Below is a small trained network, with its code and all its weights. Each question gives an input and a class and asks what happens when units are switched off, that is, made to give their printed mean instead of their output.

import numpy as np


def w(rows, s, z=0):
    codes = np.array(rows[::2]) - 128.0
    scale = np.full(codes.shape[1], s)
    scale[-1] = z or s
    return codes * scale


def f(y):
    return y / 2 * (1 + np.tanh(0.7978845608 * (y + 0.044715 * y**3)))


def log_softmax(a):
    a = a - a.max(-1, keepdims=True)
    return a - np.log(np.exp(a).sum(-1, keepdims=True))


def net(x, mask):
    res = np.array(x, float).reshape(1, 4) / 4 @ E
    y = f(res @ A[0][:, :-1].T + A[0][:, -1])
    res = res + np.where(mask, y, B[0][:, -1]) @ B[0][:, :-1]
    return log_softmax(res[-1] @ U[:, :-1].T + U[:, -1])


A, B = {}, {}
E = w([
[10,59,165,124,76],'x0',
[106,146,223,118,192],'x1',
[226,76,159,57,111],'x2',
[85,180,102,37,128],'x3',
],0.011)
A[0] = w([
[166,71,125,85,149,58],'N0',
[136,118,34,140,77,35],'N1',
[162,162,101,116,240,167],'N2',
[66,98,181,130,85,46],'N3',
[74,32,150,151,67,93],'N4',
[74,156,66,220,202,39],'N5',
[146,119,72,125,58,65],'N6',
[130,128,33,156,67,44],'N7',
[90,73,189,116,86,99],'N8',
[187,151,106,168,170,110],'N9',
[162,55,148,203,119,86],'N10',
[150,110,52,160,38,56],'N11',
[152,100,149,212,133,109],'N12',
[112,151,207,135,179,27],'N13',
[135,95,129,245,155,63],'N14',
[111,166,112,50,128,73],'N15',
[168,65,182,69,92,55],'N16',
[128,164,224,126,245,25],'N17',
[77,149,89,157,173,12],'N18',
[91,97,203,111,200,75],'N19',
[53,114,191,112,77,64],'N20',
[165,179,99,140,166,54],'N21',
[166,104,142,209,129,87],'N22',
[184,207,135,152,189,30],'N23',
[93,187,100,69,118,50],'N24',
[72,93,140,88,105,73],'N25',
[169,72,177,61,106,39],'N26',
[184,195,119,143,123,2],'N27',
[163,71,142,58,127,84],'N28',
[145,89,167,188,165,45],'N29',
[77,196,130,186,128,47],'N30',
[172,119,171,67,70,71],'N31',
[60,170,81,179,130,70],'N32',
[100,188,103,62,121,120],'N33',
[110,157,101,54,139,31],'N34',
[130,86,46,125,104,97],'N35',
[213,72,139,87,116,77],'N36',
[152,51,138,89,134,55],'N37',
[176,122,164,201,63,53],'N38',
[143,52,128,182,165,59],'N39',
],0.011,0.0057)
B[0] = w([
[56,173,88,185,164,172],'N0',
[154,112,106,80,208,187],'N1',
[204,47,18,152,17,245],'N2',
[190,106,29,148,83,207],'N3',
[198,85,20,133,69,254],'N4',
[81,184,155,230,162,211],'N5',
[142,87,113,86,221,179],'N6',
[126,93,106,78,226,194],'N7',
[166,82,50,139,84,221],'N8',
[175,98,38,127,45,210],'N9',
[89,194,158,39,92,203],'N10',
[141,74,113,56,246,203],'N11',
[53,178,177,45,72,195],'N12',
[113,116,76,68,255,181],'N13',
[65,195,163,95,94,202],'N14',
[46,195,207,57,61,182],'N15',
[96,187,108,207,164,214],'N16',
[181,67,103,21,252,235],'N17',
[77,196,101,174,151,156],'N18',
[172,64,78,47,204,210],'N19',
[189,98,14,144,79,229],'N20',
[164,77,13,158,48,179],'N21',
[66,189,179,39,69,188],'N22',
[158,77,9,154,82,215],'N23',
[72,207,181,76,93,178],'N24',
[167,111,26,111,51,196],'N25',
[90,181,116,196,167,207],'N26',
[157,114,6,134,82,169],'N27',
[90,215,130,222,181,204],'N28',
[42,188,119,26,126,174],'N29',
[88,178,130,245,199,186],'N30',
[64,198,109,210,180,197],'N31',
[95,152,150,213,162,204],'N32',
[96,210,222,60,44,202],'N33',
[56,205,150,56,88,165],'N34',
[162,67,140,64,211,185],'N35',
[64,185,116,215,143,234],'N36',
[65,190,85,208,142,173],'N37',
[37,193,149,58,105,171],'N38',
[70,174,134,75,88,169],'N39',
],0.0065,0.008)
U = w([
[149,80,48,140,64,94],'0',
[94,165,120,224,190,119],'1',
[135,72,105,48,253,106],'2',
[89,168,152,49,65,109],'3',
[154,74,163,155,107,254],'4',
[133,95,166,145,132,106],'5',
[150,89,173,153,134,107],'6',
],0.015,0.028)

Each question gives the input, the list of numbers given to net, and the class t.
The units are the neurons (one row each of A and B). Each row of codes is followed by its name. A weight is (code - 128) times the scale printed after its matrix; where a second scale follows, it is the last column's (A, B and U).
mask holds one flag per neuron, in row order. A switched-off neuron (its flag False) gives its mean, the last column of its row in B, instead of its output. The means were averaged over made-up inputs and are rounded, as every weight is.
A unit's drop is (log p(t) with every unit on - log p(t) with that unit switched off) / (log p(t) with every unit on - log p(t) with every unit switched off).
The circuit of an input: a set's keep is (log p(t) with only the set's units on - log p(t) with every unit switched off) / (log p(t) with every unit on - log p(t) with every unit switched off). Starting from the 12 units with the biggest drops (on a tie, the unit counted first), units are removed one at a time, each time the one whose removal leaves the highest keep (on an exact tie, the one counted first), for as long as the keep stays at least 0.8.
units of the circuit, in order: the units of the circuit, biggest drop first
most important unit: the unit with the biggest drop
k most important neurons: the k neurons with the biggest drops, biggest first
drop of u: that unit's drop, to one decimal
input [-8,7,4,-4], class 0: units of the circuit, in order -> [N2]
input [-8,-2,-7,-6], class 0: 2 most important neurons -> [N9; N2]
input [8,0,8,5], class 0: 3 most important neurons -> [N25; N4; N8]
input [3,0,8,-8], class 1: 2 most important neurons -> [N16; N36]
input [7,7,3,7], class 0: 2 most important neurons -> [N20; N25]
input [-7,8,-7,3], class 2: 2 most important neurons -> [N17; N13]
input [7,3,-6,-8], class 3: 4 most important neurons -> [N14; N12; N10; N29]
input [-6,0,-5,7], class 3: 3 most important neurons -> [N33; N24; N15]
input [-1,8,-6,7], class 2: 3 most important neurons -> [N17; N13; N19]
input [2,-5,-5,5], class 1: 2 most important neurons -> [N32; N17]
input [8,3,6,0], class 0: drop of N27 -> 0.0
input [2,0,1,3], class 4: drop of N29 -> 0.2
input [-1,7,-5,-3], class 2: drop of N17 -> 0.5
input [8,5,-2,-7], class 0: most important unit -> N4
input [-3,0,0,0], class 4: 2 most important neurons -> [N4; N20]
